Here is a tiny trained network, its code and every weight. The questions are about switching its units off for an input and a target symbol, where a switched-off unit gives its printed mean instead of its output.

import numpy as np


def w(rows, s, z=0):
    codes = np.array(rows[::2]) - 128.0
    scale = np.full(codes.shape[1], s)
    scale[-1] = z or s
    return codes * scale


def norm(h):
    return h / np.sqrt((h * h).mean(-1, keepdims=True) + 1e-5)


def f(y):
    return y / 2 * (1 + np.tanh(0.7978845608 * (y + 0.044715 * y**3)))


def softmax(a):
    e = np.exp(a - a.max(-1, keepdims=True))
    return e / e.sum(-1, keepdims=True)


def log_softmax(a):
    a = a - a.max(-1, keepdims=True)
    return a - np.log(np.exp(a).sum(-1, keepdims=True))


def net(x, mask):
    ids = ['εζηλστω'.index(c) for c in x.split()]
    T = len(ids)
    res = E[ids] + P[:T]
    q, k, v = (norm(res) @ M[0].T for M in (Q, K, V))
    z = softmax(np.where(np.tri(T) > 0, q @ k.T / 2**0.5, -1e9)) @ v
    res = res + np.where(mask[0], z, O[0][:, -1]) @ O[0][:, :-1]
    y = f(norm(res) @ A[0][:, :-1].T + A[0][:, -1])
    res = res + np.where(mask[1:9], y, B[0][:, -1]) @ B[0][:, :-1]
    return log_softmax(norm(res)[-1] @ U[:, :-1].T + U[:, -1])


Q, K, V, O, A, B = {}, {}, {}, {}, {}, {}
E = w([
[207,54,143],'ε',
[76,253,144],'ζ',
[114,215,132],'η',
[114,176,142],'λ',
[143,134,120],'σ',
[114,40,61],'τ',
[156,45,65],'ω',
],0.014)
P = w([
[10,66,231],'0',
[213,131,168],'1',
[200,104,44],'2',
[2,110,110],'3',
[157,147,56],'4',
[149,173,86],'5',
[28,134,100],'6',
[143,133,53],'7',
[142,174,92],'8',
[159,55,250],'9',
],0.009)
Q[0] = w([
[56,56,208],'h1',
[254,155,186],'h1',
],0.007)
K[0] = w([
[228,185,12],'h1',
[160,107,255],'h1',
],0.0075)
V[0] = w([
[118,253,135],'h1',
[181,113,44],'h1',
],0.0039)
O[0] = w([
[185,115,170,154],'h1',
[250,149,143,2],'h1',
],0.014,0.00081)
A[0] = w([
[79,254,162,177],'n1',
[177,173,125,159],'n2',
[131,106,66,162],'n3',
[91,129,114,174],'n4',
[108,166,119,38],'n5',
[193,96,69,251],'n6',
[75,122,116,112],'n7',
[72,53,185,228],'n8',
],0.011,0.0022)
B[0] = w([
[147,75,193,255],'n1',
[122,179,58,144],'n2',
[171,78,140,161],'n3',
[164,174,254,149],'n4',
[173,101,107,141],'n5',
[72,144,110,188],'n6',
[64,102,115,144],'n7',
[58,167,158,158],'n8',
],0.0087,0.0086)
U = w([
[226,126,173,136],'ε',
[7,99,234,229],'ζ',
[181,179,168,3],'η',
[145,90,229,54],'λ',
[150,242,107,93],'σ',
[73,80,217,209],'τ',
[145,136,175,174],'ω',
],0.011,0.0029)

Each question gives the input, a string of symbols that net reads in full, and the target symbol t.
The units are the heads (2 rows each of Q, K, V and O) and the neurons (one row each of A and B). Each row of codes is followed by its name. A weight is (code - 128) times the scale printed after its matrix; where a second scale follows, it is the last column's (O, A, B and U).
mask holds one flag per unit, heads first, then neurons. A switched-off unit (its flag False) gives its mean, the last column of its rows in O or B, instead of its output. The means were averaged over made-up inputs and are rounded, as every weight is.
A unit's drop is (log p(t) with every unit on - log p(t) with that unit switched off) / (log p(t) with every unit on - log p(t) with every unit switched off).
The circuit of an input: a set's keep is (log p(t) with only the set's units on - log p(t) with every unit switched off) / (log p(t) with every unit on - log p(t) with every unit switched off). Starting from all 9 units, units are removed one at a time, each time the one whose removal leaves the highest keep (on an exact tie, the one counted first), for as long as the keep stays at least 0.8.
units of the circuit, in order: the units of the circuit, biggest drop first
most important unit: the unit with the biggest drop
k most important neurons: the k neurons with the biggest drops, biggest first
drop of u: that unit's drop, to one decimal
input ζ ω ζ τ σ ε ε σ σ, target ε: units of the circuit, in order	[h1, n8, n3, n2]
input ω ζ λ, target σ: most important unit	n1
input ζ ω ζ λ ε ε λ ζ σ, target ε: 2 most important neurons	[n2, n8]
input ζ ζ η, target ε: 2 most important neurons	[n1, n8]
input σ σ ζ, target ζ: 2 most important neurons	[n1, n7]
input ζ ζ τ η ζ λ λ σ, target σ: 2 most important neurons	[n1, n6]
input λ ζ λ, target ζ: 2 most important neurons	[n7, n1]
input λ σ λ ω τ σ, target ζ: drop of n3	-0.2
input σ ζ ζ ζ σ, target ζ: drop of h1	0.9
input τ ω τ ζ σ, target σ: drop of n1	0.6
